Here is a tiny trained network, its code and every weight. The questions are about switching its units off for an input and a target symbol, where a switched-off unit gives its printed mean instead of its output.

import numpy as np


def w(rows, s, z=0):
    codes = np.array(rows[::2]) - 128.0
    scale = np.full(codes.shape[1], s)
    scale[-1] = z or s
    return codes * scale


def norm(h):
    return h / np.sqrt((h * h).mean(-1, keepdims=True) + 1e-5)


def f(y):
    return y / 2 * (1 + np.tanh(0.7978845608 * (y + 0.044715 * y**3)))


def softmax(a):
    e = np.exp(a - a.max(-1, keepdims=True))
    return e / e.sum(-1, keepdims=True)


def log_softmax(a):
    a = a - a.max(-1, keepdims=True)
    return a - np.log(np.exp(a).sum(-1, keepdims=True))


def net(x, mask):
    ids = ['Γεηθστ'.index(c) for c in x.split()]
    T = len(ids)
    res = E[ids] + P[:T]
    u = 0
    for l in range(2):
        r = norm(res)
        for j in range(2):
            rows = slice(4 * j, 4 * j + 4)
            q, k, v = (r @ M[l][rows].T for M in (Q, K, V))
            z = softmax(np.where(np.tri(T) > 0, q @ k.T / 4**0.5, -1e9)) @ v
            o = O[l][rows]
            res = res + np.where(mask[u + j], z, o[:, -1]) @ o[:, :-1]
        u += 2
        y = f(norm(res) @ A[l][:, :-1].T + A[l][:, -1])
        res = res + np.where(mask[u : u + 8], y, B[l][:, -1]) @ B[l][:, :-1]
        u += 8
    return log_softmax(norm(res)[-1] @ U[:, :-1].T + U[:, -1])


Q, K, V, O, A, B = {}, {}, {}, {}, {}, {}
E = w([
[108,52,186,133,77,72,250],'Γ',
[155,110,67,94,136,55,228],'ε',
[113,171,174,227,188,108,61],'η',
[159,214,85,145,170,81,157],'θ',
[191,130,79,206,148,49,119],'σ',
[71,204,203,133,167,92,177],'τ',
],0.016)
P = w([
[70,151,13,199,97,187,228],'0',
[199,152,151,114,226,182,212],'1',
[152,177,2,233,91,179,162],'2',
[15,99,35,142,176,130,182],'3',
[188,198,155,57,88,91,98],'4',
[150,154,66,235,104,168,158],'5',
[8,90,60,130,186,102,156],'6',
[205,138,179,45,117,84,66],'7',
[136,153,98,232,120,146,149],'8',
[15,70,75,116,188,72,119],'9',
[234,61,210,52,149,91,29],'10',
[132,128,108,214,155,136,104],'11',
[33,50,84,105,196,49,63],'12',
],0.0087)
Q[0] = w([
[48,131,75,131,84,108,92],'L0H0',
[103,122,98,118,120,152,123],'L0H0',
[148,152,148,105,69,163,112],'L0H0',
[108,130,115,135,147,89,146],'L0H0',
[161,146,235,108,143,243,104],'L0H1',
[24,99,113,240,130,50,142],'L0H1',
[182,71,93,224,204,150,195],'L0H1',
[56,127,138,109,254,125,217],'L0H1',
],0.018)
K[0] = w([
[81,124,90,127,132,125,135],'L0H0',
[98,120,119,139,135,99,119],'L0H0',
[147,167,140,164,108,146,159],'L0H0',
[125,121,135,95,144,115,117],'L0H0',
[73,204,158,106,118,185,42],'L0H1',
[127,4,222,201,107,90,165],'L0H1',
[150,55,124,95,34,65,120],'L0H1',
[76,45,193,45,37,156,191],'L0H1',
],0.021)
V[0] = w([
[52,183,100,241,66,110,158],'L0H0',
[254,109,200,50,103,191,119],'L0H0',
[190,133,129,211,63,246,153],'L0H0',
[154,97,166,76,167,20,56],'L0H0',
[139,124,138,93,98,125,123],'L0H1',
[172,48,161,102,128,76,135],'L0H1',
[148,93,189,98,75,97,125],'L0H1',
[119,72,174,170,83,93,151],'L0H1',
],0.0084)
O[0] = w([
[139,76,101,158,185,158,187,189],'L0H0',
[152,165,149,104,9,118,89,22],'L0H0',
[172,95,112,75,84,175,155,49],'L0H0',
[99,183,131,131,110,73,130,138],'L0H0',
[136,144,127,123,108,118,128,123],'L0H1',
[106,170,118,169,124,132,138,217],'L0H1',
[125,160,127,146,83,122,118,182],'L0H1',
[78,157,114,177,93,126,113,255],'L0H1',
],0.011,0.0075)
A[0] = w([
[50,42,131,139,53,167,101,190],'L0N0',
[174,71,217,130,83,72,157,85],'L0N1',
[191,135,132,129,68,19,194,148],'L0N2',
[174,223,153,155,135,186,103,221],'L0N3',
[162,50,140,56,156,23,91,4],'L0N4',
[207,87,104,141,69,71,97,26],'L0N5',
[16,3,123,48,117,112,84,123],'L0N6',
[59,145,164,121,121,140,146,133],'L0N7',
],0.011,0.0022)
B[0] = w([
[165,91,59,109,106,139,100,155],'L0N0',
[100,123,173,31,189,132,105,160],'L0N1',
[164,129,175,163,166,135,147,254],'L0N2',
[192,112,129,110,161,162,142,179],'L0N3',
[94,113,80,111,153,113,113,151],'L0N4',
[140,74,92,94,136,82,128,133],'L0N5',
[154,96,254,141,122,72,156,129],'L0N6',
[141,118,124,135,122,181,117,187],'L0N7',
],0.015,0.0056)
Q[1] = w([
[157,67,218,60,176,70,54],'L1H0',
[59,78,64,162,89,174,122],'L1H0',
[154,109,99,53,137,135,96],'L1H0',
[7,128,40,77,170,124,104],'L1H0',
[112,170,128,169,123,197,131],'L1H1',
[69,81,67,97,139,111,150],'L1H1',
[214,189,88,204,86,152,173],'L1H1',
[194,149,96,50,86,165,103],'L1H1',
],0.019)
K[1] = w([
[122,9,82,130,150,225,247],'L1H0',
[104,251,135,138,200,84,165],'L1H0',
[175,153,144,167,148,193,204],'L1H0',
[61,230,57,232,152,138,124],'L1H0',
[185,125,182,152,178,42,108],'L1H1',
[127,191,100,208,66,152,197],'L1H1',
[230,184,206,20,144,58,46],'L1H1',
[218,70,143,89,218,157,215],'L1H1',
],0.015)
V[1] = w([
[28,185,133,123,133,222,114],'L1H0',
[102,96,212,145,167,129,174],'L1H0',
[146,232,40,2,141,156,198],'L1H0',
[171,159,120,137,181,143,26],'L1H0',
[94,94,200,165,123,168,110],'L1H1',
[183,132,102,128,169,167,53],'L1H1',
[91,40,144,162,49,135,138],'L1H1',
[98,170,51,177,170,121,129],'L1H1',
],0.018)
O[1] = w([
[157,134,217,176,167,191,97,89],'L1H0',
[163,128,140,151,96,69,74,252],'L1H0',
[9,164,178,103,121,199,106,92],'L1H0',
[125,43,97,149,191,166,107,107],'L1H0',
[118,72,143,169,104,88,83,142],'L1H1',
[180,83,125,133,146,177,149,114],'L1H1',
[113,105,100,175,42,98,118,62],'L1H1',
[142,155,69,93,195,109,84,236],'L1H1',
],0.015,0.013)
A[1] = w([
[177,155,79,109,158,133,103,137],'L1N0',
[153,132,251,126,168,127,150,4],'L1N1',
[160,139,209,89,125,127,182,65],'L1N2',
[169,164,174,109,174,124,158,123],'L1N3',
[112,186,117,79,109,92,98,128],'L1N4',
[78,80,106,212,50,156,183,25],'L1N5',
[65,77,112,99,141,81,106,138],'L1N6',
[173,122,120,120,106,73,105,157],'L1N7',
],0.026,0.0041)
B[1] = w([
[108,131,150,95,47,113,120,252],'L1N0',
[156,162,189,150,82,53,216,171],'L1N1',
[153,103,96,192,149,136,216,152],'L1N2',
[131,117,149,184,115,161,134,217],'L1N3',
[145,78,165,111,100,141,27,205],'L1N4',
[4,64,45,218,30,139,119,165],'L1N5',
[174,195,176,159,178,138,111,178],'L1N6',
[77,150,149,97,155,184,113,233],'L1N7',
],0.025,0.015)
U = w([
[49,109,50,195,84,108,141,28],'Γ',
[133,100,205,1,110,103,68,135],'ε',
[233,20,87,137,192,143,126,2],'η',
[75,170,121,85,219,213,190,139],'θ',
[145,168,23,39,146,19,205,197],'σ',
[199,156,201,148,122,78,240,227],'τ',
],0.0078,0.00067)

Each question gives the input, a string of symbols that net reads in full, and the target symbol t.
The units are the heads (4 rows each of Q, K, V and O) and the neurons (one row each of A and B). Each row of codes is followed by its name. A weight is (code - 128) times the scale printed after its matrix; where a second scale follows, it is the last column's (O, A, B and U).
mask holds one flag per unit, layer by layer, with each layer's heads first. A switched-off unit (its flag False) gives its mean, the last column of its rows in O or B, instead of its output. The means were averaged over made-up inputs and are rounded, as every weight is.
A unit's drop is (log p(t) with every unit on - log p(t) with that unit switched off) / (log p(t) with every unit on - log p(t) with every unit switched off).
The circuit of an input: a set's keep is (log p(t) with only the set's units on - log p(t) with every unit switched off) / (log p(t) with every unit on - log p(t) with every unit switched off). Starting from the 12 units with the biggest drops (on a tie, the unit counted first), units are removed one at a time, each time the one whose removal leaves the highest keep (on an exact tie, the one counted first), for as long as the keep stays at least 0.8.
circuit, biggest first: the units of the circuit, biggest drop first
most important unit: the unit with the biggest drop
top k neurons: the k neurons with the biggest drops, biggest first
k most important neurons of layer l: the k neurons of layer l with the biggest drops, biggest first
which heads matter: for each layer, one digit per head in row order, 1 if its drop is at least 0.15 and else 0, layers parted by /
input θ Γ Γ θ σ η, target σ: most important unit	L1H0
input σ σ η θ Γ Γ Γ τ θ, target τ: which heads matter	00 / 01
input η η ε Γ ε τ, target ε: which heads matter	10 / 10
input ε η Γ θ Γ σ Γ, target σ: which heads matter	11 / 11
input τ η Γ τ σ ε τ θ, target τ: which heads matter	10 / 01
input θ θ η, target θ: which heads matter	10 / 10
input Γ θ σ Γ, target θ: circuit, biggest first	L1H0, L1H1
input τ η ε Γ ε η Γ θ τ, target θ: which heads matter	00 / 11
input ε Γ σ θ η Γ η σ η, target σ: which heads matter	10 / 10
input η θ ε, target θ: circuit, biggest first	L0H0, L1H0
input Γ ε θ ε, target θ: which heads matter	00 / 10
input σ η σ Γ σ θ Γ, target σ: which heads matter	00 / 11
input τ η Γ θ θ σ θ, target σ: circuit, biggest first	L1H1, L1N7
input Γ σ ε Γ Γ θ σ τ η Γ η Γ, target η: most important unit	L0H1
input η ε Γ, target ε: which heads matter	10 / 11
input θ Γ θ η η ε θ σ, target τ: 2 most important neurons of layer 0	L0N2, L0N3
input Γ η τ θ Γ η σ, target σ: which heads matter	00 / 01
input η τ τ ε τ ε σ Γ η Γ, target η: circuit, biggest first	L0H1, L1H0
input θ Γ Γ τ, target τ: circuit, biggest first	L1H0, L1N1
input ε θ θ τ σ Γ ε Γ τ, target Γ: most important unit	L0H0
input Γ θ θ Γ τ ε ε η, target τ: top 2 neurons	L0N1, L0N3
input Γ Γ θ ε η ε, target η: which heads matter	00 / 11
input ε η η σ Γ, target τ: 2 most important neurons of layer 1	L1N1, L1N2
input θ τ Γ θ η σ θ ε σ, target ε: 2 most important neurons of layer 0	L0N3, L0N2
input τ θ ε Γ σ θ σ σ θ Γ θ η, target θ: circuit, biggest first	L1H0, L0H0, L1H1
input η θ θ ε θ θ ε Γ, target τ: circuit, biggest first	L0N2, L1N1
input θ η σ τ, target τ: most important unit	L0H0
